Below are the code and all the weights of a small trained network. Each question names an input and a target symbol and asks about switching units off, where a switched-off unit gives its printed mean instead of its output.

import numpy as np


def w(rows, s, z=0):
    codes = np.array(rows[::2]) - 128.0
    scale = np.full(codes.shape[1], s)
    scale[-1] = z or s
    return codes * scale


def softmax(a):
    e = np.exp(a - a.max(-1, keepdims=True))
    return e / e.sum(-1, keepdims=True)


def log_softmax(a):
    a = a - a.max(-1, keepdims=True)
    return a - np.log(np.exp(a).sum(-1, keepdims=True))


def net(x, mask):
    ids = ['αβγδεζηθλμξστφψω'.index(c) for c in x.split()]
    T = len(ids)
    res = E[ids] + P[:T]
    u = 0
    for l in range(2):
        r = res
        for j in range(3):
            rows = slice(4 * j, 4 * j + 4)
            q, k, v = (r @ M[l][rows].T for M in (Q, K, V))
            z = softmax(np.where(np.tri(T) > 0, q @ k.T / 4**0.5, -1e9)) @ v
            o = O[l][rows]
            res = res + np.where(mask[u + j], z, o[:, -1]) @ o[:, :-1]
        u += 3
    return log_softmax(res[-1] @ U[:, :-1].T + U[:, -1])


Q, K, V, O = {}, {}, {}, {}
E = w([
[132,134,75,139,153,191,150,58,159,78],'α',
[180,145,172,86,109,177,95,158,161,112],'β',
[72,248,194,221,123,70,88,78,64,33],'γ',
[69,75,91,152,149,102,173,101,92,168],'δ',
[182,133,89,91,133,106,101,110,102,123],'ε',
[120,124,90,116,100,184,141,174,56,93],'ζ',
[134,89,177,144,129,138,86,157,84,200],'η',
[151,112,175,111,140,85,128,77,189,169],'θ',
[110,115,145,74,98,83,136,189,103,142],'λ',
[141,97,122,184,162,188,91,67,134,168],'μ',
[42,91,203,148,118,181,203,154,169,145],'ξ',
[91,76,101,146,70,123,89,160,161,116],'σ',
[206,79,173,148,53,126,202,94,112,112],'τ',
[120,146,93,60,121,105,186,121,167,70],'φ',
[160,155,175,87,195,147,200,92,89,166],'ψ',
[69,131,90,101,175,148,89,153,138,149],'ω',
],0.011)
P = w([
[138,142,126,161,154,113,128,146,133,111],'0',
[85,206,109,74,17,152,119,63,111,207],'1',
[76,81,163,15,74,154,84,17,75,99],'2',
[123,22,175,104,225,106,93,105,91,8],'3',
[178,131,135,224,229,85,128,215,151,95],'4',
[135,255,72,159,51,132,152,157,146,250],'5',
[63,169,128,43,21,156,91,47,67,204],'6',
[87,25,202,53,186,120,62,75,55,58],'7',
[160,62,145,154,224,63,117,188,104,59],'8',
],0.0061)
Q[0] = w([
[145,165,73,103,162,137,79,180,81,143],'0.h0',
[121,132,130,131,96,119,147,116,150,136],'0.h0',
[116,117,146,129,82,115,165,92,165,134],'0.h0',
[138,140,95,92,152,129,87,148,85,137],'0.h0',
[177,97,116,202,209,90,159,209,158,94],'0.h1',
[85,106,166,59,96,156,88,48,83,116],'0.h1',
[104,226,97,101,7,164,126,86,127,224],'0.h1',
[132,237,63,144,57,142,146,149,150,227],'0.h1',
[114,134,127,133,116,203,120,131,162,86],'0.h2',
[115,132,125,132,118,193,124,131,158,96],'0.h2',
[141,124,134,111,136,91,123,110,97,145],'0.h2',
[115,132,129,128,119,197,119,126,154,89],'0.h2',
],0.013)
K[0] = w([
[104,240,159,205,136,103,104,135,74,69],'0.h0',
[130,128,114,99,93,138,136,119,146,157],'0.h0',
[132,94,114,68,90,146,146,108,153,164],'0.h0',
[104,171,166,167,138,108,109,111,82,77],'0.h0',
[151,138,53,89,82,173,173,137,167,232],'0.h1',
[146,101,171,193,221,79,112,181,122,32],'0.h1',
[64,137,206,122,129,106,68,62,67,41],'0.h1',
[54,162,188,95,74,129,76,34,68,83],'0.h1',
[180,8,110,50,187,165,140,157,158,124],'0.h2',
[154,39,117,77,162,153,135,143,143,129],'0.h2',
[99,197,159,176,120,123,103,104,114,98],'0.h2',
[175,17,119,57,189,173,133,153,158,116],'0.h2',
],0.011)
V[0] = w([
[113,111,114,109,126,171,143,124,95,133],'0.h0',
[171,98,89,127,171,162,139,169,141,147],'0.h0',
[152,121,125,120,116,137,129,150,156,133],'0.h0',
[150,86,92,115,153,172,139,187,122,149],'0.h0',
[112,94,137,73,117,127,121,74,203,131],'0.h1',
[153,85,112,100,143,238,137,170,77,108],'0.h1',
[125,73,126,112,139,8,129,119,135,177],'0.h1',
[126,104,115,126,115,95,131,147,1,163],'0.h1',
[158,108,95,118,111,129,160,169,138,205],'0.h2',
[109,153,172,150,136,109,108,125,128,72],'0.h2',
[121,139,135,146,151,108,137,128,151,123],'0.h2',
[119,139,130,144,143,118,138,128,134,122],'0.h2',
],0.0093)
O[0] = w([
[107,100,142,102,126,97,135,84,161,138,163],'0.h0',
[144,124,132,164,166,55,131,131,198,147,4],'0.h0',
[149,125,133,141,119,86,133,155,136,143,45],'0.h0',
[125,112,141,147,145,55,126,128,203,136,31],'0.h0',
[140,159,94,144,101,108,154,160,74,199,108],'0.h1',
[106,160,140,105,70,117,127,78,233,156,98],'0.h1',
[139,157,97,123,113,254,134,169,32,116,189],'0.h1',
[119,191,142,153,133,239,117,135,231,44,255],'0.h1',
[131,164,134,147,125,201,134,145,182,94,29],'0.h2',
[123,115,133,119,116,61,123,135,75,161,137],'0.h2',
[124,144,120,149,132,112,136,144,83,150,52],'0.h2',
[120,142,122,138,128,110,135,133,103,146,84],'0.h2',
],0.0079,0.0011)
Q[1] = w([
[20,71,116,153,156,143,146,184,131,147],'1.h0',
[253,95,150,154,239,95,178,138,148,69],'1.h0',
[155,62,155,87,85,143,133,46,138,60],'1.h0',
[49,22,87,139,187,147,78,221,122,113],'1.h0',
[117,35,177,65,186,140,72,89,84,60],'1.h1',
[175,90,124,193,218,91,163,212,169,100],'1.h1',
[143,254,60,222,44,112,204,179,184,224],'1.h1',
[187,99,116,201,213,86,181,220,183,111],'1.h1',
[101,233,87,124,9,167,145,77,172,222],'1.h2',
[165,221,65,210,72,130,194,185,198,210],'1.h2',
[101,135,130,74,21,135,96,71,42,142],'1.h2',
[196,138,81,232,173,98,197,249,177,135],'1.h2',
],0.0091)
K[1] = w([
[22,142,174,200,155,111,137,122,113,82],'1.h0',
[219,77,121,141,194,124,168,184,170,99],'1.h0',
[140,56,156,75,136,136,136,81,116,92],'1.h0',
[74,122,156,177,186,87,81,150,66,56],'1.h0',
[135,184,145,216,155,85,141,166,123,105],'1.h1',
[129,214,88,130,57,154,151,126,142,220],'1.h1',
[118,57,108,5,95,187,110,80,133,156],'1.h1',
[125,209,76,117,44,173,151,124,149,231],'1.h1',
[141,1,128,33,150,160,119,111,135,111],'1.h2',
[109,85,104,8,87,190,107,88,128,167],'1.h2',
[128,66,170,129,196,85,100,120,84,23],'1.h2',
[97,188,100,84,52,171,112,94,120,189],'1.h2',
],0.012)
V[1] = w([
[65,31,111,144,147,168,150,139,104,92],'1.h0',
[102,198,81,191,178,100,133,66,127,68],'1.h0',
[188,145,228,172,131,93,152,136,112,73],'1.h0',
[154,85,109,152,220,131,94,184,161,159],'1.h0',
[123,120,12,202,181,141,42,39,130,152],'1.h1',
[219,134,207,154,102,135,2,136,123,160],'1.h1',
[28,98,173,131,125,147,116,199,147,169],'1.h1',
[130,84,193,200,123,177,197,65,110,171],'1.h1',
[180,86,61,147,39,110,207,105,127,54],'1.h2',
[190,77,170,200,47,156,115,113,140,147],'1.h2',
[212,192,138,74,152,96,101,121,119,104],'1.h2',
[171,183,192,111,213,139,226,61,120,153],'1.h2',
],0.0077)
O[1] = w([
[190,209,120,98,116,136,111,128,143,159,176],'1.h0',
[90,115,210,89,70,145,75,146,149,124,127],'1.h0',
[45,127,87,97,113,143,89,98,152,153,13],'1.h0',
[141,136,122,109,65,168,192,86,84,132,2],'1.h0',
[113,60,28,254,211,169,90,129,149,157,228],'1.h1',
[248,208,133,180,138,113,84,97,170,176,215],'1.h1',
[103,125,117,118,29,141,110,57,95,147,70],'1.h1',
[49,212,85,78,176,116,55,98,132,166,11],'1.h1',
[84,98,239,88,224,151,89,239,89,138,22],'1.h2',
[157,183,162,111,176,130,34,129,112,222,17],'1.h2',
[208,150,142,139,163,99,196,170,169,89,233],'1.h2',
[98,201,49,57,184,78,191,153,156,95,91],'1.h2',
],0.0087,0.0016)
U = w([
[63,37,115,130,203,44,132,147,135,179,93],'α',
[160,192,214,83,11,216,180,152,103,48,73],'β',
[29,137,71,119,151,255,99,148,116,99,111],'γ',
[221,118,140,192,208,209,160,211,201,76,249],'δ',
[79,203,179,232,138,70,99,103,70,31,100],'ε',
[69,83,188,122,90,88,44,146,254,89,87],'ζ',
[100,189,67,78,140,99,179,123,186,92,106],'η',
[201,174,25,96,134,131,144,158,8,159,23],'θ',
[114,140,60,171,190,119,71,78,167,194,69],'λ',
[89,173,204,95,176,122,91,146,145,154,178],'μ',
[140,64,206,178,100,157,55,136,50,205,173],'ξ',
[131,50,51,167,49,127,212,60,139,114,159],'σ',
[160,241,102,143,97,197,78,60,188,138,49],'τ',
[117,74,185,90,148,108,239,154,58,129,44],'φ',
[77,128,120,60,71,68,110,131,99,167,216],'ψ',
[212,131,178,101,100,4,158,94,184,208,183],'ω',
],0.005,0.0017)

Each question gives the input, a string of symbols that net reads in full, and the target symbol t.
The units are the heads (4 rows each of Q, K, V and O). Each row of codes is followed by its name. A weight is (code - 128) times the scale printed after its matrix; where a second scale follows, it is the last column's (O and U).
mask holds one flag per head, layer by layer. A switched-off head (its flag False) gives its mean, the last column of its rows in O, instead of its output. The means were averaged over made-up inputs and are rounded, as every weight is.
A unit's drop is (log p(t) with every unit on - log p(t) with that unit switched off) / (log p(t) with every unit on - log p(t) with every unit switched off).
The circuit of an input: a set's keep is (log p(t) with only the set's units on - log p(t) with every unit switched off) / (log p(t) with every unit on - log p(t) with every unit switched off). Starting from all 6 units, units are removed one at a time, each time the one whose removal leaves the highest keep (on an exact tie, the one counted first), for as long as the keep stays at least 0.8.
circuit, biggest first: the units of the circuit, biggest drop first
unit that matters most: the unit with the biggest drop
heads that matter: for each layer, one digit per head in row order, 1 if its drop is at least 0.15 and else 0, layers parted by /
input ζ ω ω σ, target ζ: heads that matter	010 / 000
input ε δ β ε σ β β, target δ: unit that matters most	1.h1
input ε η γ η ω ε ε ε, target θ: circuit, biggest first	[0.h0, 0.h2, 1.h0]
input ε λ ω ω ε ε η ψ, target δ: circuit, biggest first	[1.h1, 1.h2]
input σ μ ω, target ξ: heads that matter	000 / 001
input ε θ ε ω, target δ: circuit, biggest first	[1.h1, 1.h2]
input β λ ζ α φ, target β: circuit, biggest first	[1.h1, 0.h1]
input τ θ σ, target μ: circuit, biggest first	[1.h2, 1.h1]
input λ τ ε τ β, target μ: circuit, biggest first	[1.h2, 1.h1]
input ω ε η ω ε σ ε λ λ, target ξ: heads that matter	010 / 001
input ζ ψ μ ε ζ ψ σ, target δ: circuit, biggest first	[1.h1, 1.h0, 1.h2]
input η μ ω ε ε, target λ: circuit, biggest first	[1.h1, 1.h2]
input ω ω α, target σ: circuit, biggest first	[1.h2, 1.h1]
input ψ α ε ω ε, target α: circuit, biggest first	[0.h1, 1.h1, 1.h2]
input σ ε λ β ε ω β ω σ, target σ: circuit, biggest first	[1.h2, 1.h1, 0.h1]
input ω α η β ε λ μ, target ω: unit that matters most	0.h1
input ε θ ω α α ε ω, target α: heads that matter	010 / 010
input ξ η β, target ψ: circuit, biggest first	[1.h1, 0.h1]
input δ ζ σ ε μ ω ε λ ω, target σ: circuit, biggest first	[1.h2, 1.h1, 0.h0]
input ω ε ψ, target σ: unit that matters most	1.h2
input ψ η ε η β, target τ: circuit, biggest first	[1.h1, 1.h2, 0.h1]
input φ ψ σ ω σ, target η: heads that matter	000 / 011
input ε β β ε σ ε, target ω: heads that matter	010 / 010
input σ ε ζ β θ ω, target ζ: heads that matter	010 / 000
input ω ξ ε λ ε η σ, target β: heads that matter	010 / 010
input ε θ σ ε ε, target θ: heads that matter	010 / 000
input ω σ ε μ ω ω, target δ: unit that matters most	1.h1
input λ μ ω δ ε λ σ ε σ, target β: heads that matter	010 / 110
